Read these off the grid that follows. Rows and columns are numbered from 0.
1) Find the entry just left of 133.
2) Find the entry in row 1 and column 0.
3) Find the entry in row 0 and column 2.
4) Find the entry at row 2, column 0.
5) Find the entry in row 0 and column 1.
6) Find the entry just left of the largest entry.
7) Find the entry in row 1 and column 1.
8) Find the entry in the bottom-right corner.
[[125 118 124 148 135 135 117 142]
 [122 128 132 150 134 132 135 134]
 [123 128 131 141 122 138 150 106]
 [134 113 125 107 152 149 146 119]
 [149 122 116 142 146 121 108 115]
 [106 151 107 130 125 134 137 145]
 [126 118 108 109 116 137 131 119]
 [108 128 124 115 113 143 115 133]
 [137 109 115 116 136 111 144 151]
 [120 114 137 124 134 143 106 149]
 [136 145 138 122 132 115 114 123]
 [111 138 116 107 112 118 147 146]
 [138 105 147 139 141 148 115 142]
 [141 130 111 151 144 148 125 137]
 [119 115 141 105 121 134 125 149]]
1) 115
2) 122
3) 124
4) 123
5) 118
6) 107
7) 128
8) 149
